Here is a tiny trained network, its code and every weight. The questions are about switching its units off for an input and a class, where a switched-off unit gives its printed mean instead of its output.

import numpy as np


def w(rows, s, z=0):
    codes = np.array(rows[::2]) - 128.0
    scale = np.full(codes.shape[1], s)
    scale[-1] = z or s
    return codes * scale


def f(y):
    return np.maximum(y, 0)


def log_softmax(a):
    a = a - a.max(-1, keepdims=True)
    return a - np.log(np.exp(a).sum(-1, keepdims=True))


def net(x, mask):
    res = np.array(x, float).reshape(1, 4) / 4 @ E
    y = f(res @ A[0][:, :-1].T + A[0][:, -1])
    res = res + np.where(mask, y, B[0][:, -1]) @ B[0][:, :-1]
    return log_softmax(res[-1] @ U[:, :-1].T + U[:, -1])


A, B = {}, {}
E = w([
[36,80,184,66],'x0',
[115,17,53,172],'x1',
[34,211,27,121],'x2',
[59,148,163,245],'x3',
],0.011)
A[0] = w([
[181,142,110,104,111],'n0',
[134,63,120,173,169],'n1',
[99,137,167,149,60],'n2',
[178,94,163,159,45],'n3',
[75,146,90,113,112],'n4',
[154,149,185,121,151],'n5',
[151,161,108,150,79],'n6',
[168,157,115,77,148],'n7',
[126,94,87,141,157],'n8',
[98,56,90,142,141],'n9',
[48,101,162,98,98],'n10',
[158,171,174,121,181],'n11',
[78,135,155,188,99],'n12',
[139,109,179,178,134],'n13',
[130,137,141,179,64],'n14',
[73,87,133,105,137],'n15',
[105,90,177,106,34],'n16',
[121,148,160,110,120],'n17',
[154,131,96,145,49],'n18',
[174,101,102,58,51],'n19',
[141,110,97,149,97],'n20',
[84,162,66,124,35],'n21',
[127,167,179,146,161],'n22',
[175,86,201,127,94],'n23',
[180,109,113,84,103],'n24',
[166,117,174,135,89],'n25',
[177,144,113,163,4],'n26',
[125,249,148,96,165],'n27',
[103,145,130,190,138],'n28',
[104,93,164,98,44],'n29',
[138,113,173,145,65],'n30',
[195,133,129,173,63],'n31',
[146,163,81,143,107],'n32',
[165,148,108,178,36],'n33',
[72,129,134,91,105],'n34',
[127,128,86,49,67],'n35',
[165,97,176,148,8],'n36',
[73,185,82,121,74],'n37',
],0.019,0.0039)
B[0] = w([
[105,144,141,147,182],'n0',
[101,104,83,124,209],'n1',
[80,151,125,175,171],'n2',
[164,189,70,1,195],'n3',
[180,190,91,42,188],'n4',
[119,76,52,111,193],'n5',
[193,145,114,195,173],'n6',
[97,144,113,174,195],'n7',
[98,46,80,85,183],'n8',
[77,83,58,153,206],'n9',
[195,138,157,238,202],'n10',
[102,51,68,168,201],'n11',
[83,177,157,130,214],'n12',
[105,167,130,57,197],'n13',
[70,149,187,156,177],'n14',
[174,163,106,185,183],'n15',
[184,145,129,169,179],'n16',
[120,73,97,144,166],'n17',
[139,122,118,171,162],'n18',
[75,161,171,152,208],'n19',
[126,61,65,166,166],'n20',
[158,156,116,5,199],'n21',
[66,90,96,132,196],'n22',
[145,179,78,81,224],'n23',
[49,185,162,133,196],'n24',
[137,156,88,75,185],'n25',
[161,121,164,213,176],'n26',
[107,50,41,147,252],'n27',
[70,166,134,101,208],'n28',
[181,126,126,212,174],'n29',
[151,178,140,87,169],'n30',
[178,145,154,206,198],'n31',
[198,187,124,197,188],'n32',
[139,139,161,233,187],'n33',
[214,132,130,251,178],'n34',
[49,185,162,160,192],'n35',
[144,157,111,64,186],'n36',
[173,163,107,23,214],'n37',
],0.0079,0.016)
U = w([
[162,161,99,59,93],'0',
[192,138,128,188,162],'1',
[69,47,55,121,100],'2',
[1,196,171,128,150],'3',
[109,120,106,122,254],'4',
[94,98,191,132,47],'5',
[83,111,218,131,43],'6',
],0.015,0.0065)

Each question gives the input, the list of numbers given to net, and the class t.
The units are the neurons (one row each of A and B). Each row of codes is followed by its name. A weight is (code - 128) times the scale printed after its matrix; where a second scale follows, it is the last column's (A, B and U).
mask holds one flag per neuron, in row order. A switched-off neuron (its flag False) gives its mean, the last column of its row in B, instead of its output. The means were averaged over made-up inputs and are rounded, as every weight is.
A unit's drop is (log p(t) with every unit on - log p(t) with that unit switched off) / (log p(t) with every unit on - log p(t) with every unit switched off).
The circuit of an input: a set's keep is (log p(t) with only the set's units on - log p(t) with every unit switched off) / (log p(t) with every unit on - log p(t) with every unit switched off). Starting from the 12 units with the biggest drops (on a tie, the unit counted first), units are removed one at a time, each time the one whose removal leaves the highest keep (on an exact tie, the one counted first), for as long as the keep stays at least 0.8.
circuit, biggest first: the units of the circuit, biggest drop first
unit that matters most: the unit with the biggest drop
k most important neurons: the k neurons with the biggest drops, biggest first
drop when u is switched off: that unit's drop, to one decimal
input [-5,5,0,7], class 3: unit that matters most	n28
input [5,2,4,-4], class 1: circuit, biggest first	n34, n10
input [-4,0,-4,-6], class 3: circuit, biggest first	n24, n19
input [-3,-8,-7,2], class 2: circuit, biggest first	n11, n5
input [6,-3,8,8], class 0: circuit, biggest first	n37, n4
input [-6,-1,-5,-8], class 3: 2 most important neurons	n24, n19
input [-4,2,5,5], class 0: circuit, biggest first	n37, n21
input [-6,8,-1,8], class 2: 4 most important neurons	n20, n8, n9, n1
input [-8,-8,5,-1], class 1: 2 most important neurons	n32, n6
input [8,-8,-4,6], class 1: 3 most important neurons	n10, n16, n34
input [5,-8,8,8], class 0: 2 most important neurons	n37, n4
input [-6,-5,6,4], class 0: 2 most important neurons	n37, n21
input [7,5,-3,7], class 1: 2 most important neurons	n10, n15
input [-6,8,-5,-5], class 2: most important neuron	n8
input [7,1,-7,2], class 0: 4 most important neurons	n23, n3, n13, n36
input [6,4,-5,2], class 1: 2 most important neurons	n10, n29
input [7,7,0,4], class 1: 4 most important neurons	n10, n15, n27, n34
input [6,-4,4,-5], class 1: drop when n34 is switched off	0.3
input [8,-4,8,-7], class 0: drop when n32 is switched off	0.2
input [0,-1,-5,-6], class 3: unit that matters most	n24
input [-6,-8,3,-6], class 2: drop when n27 is switched off	0.9
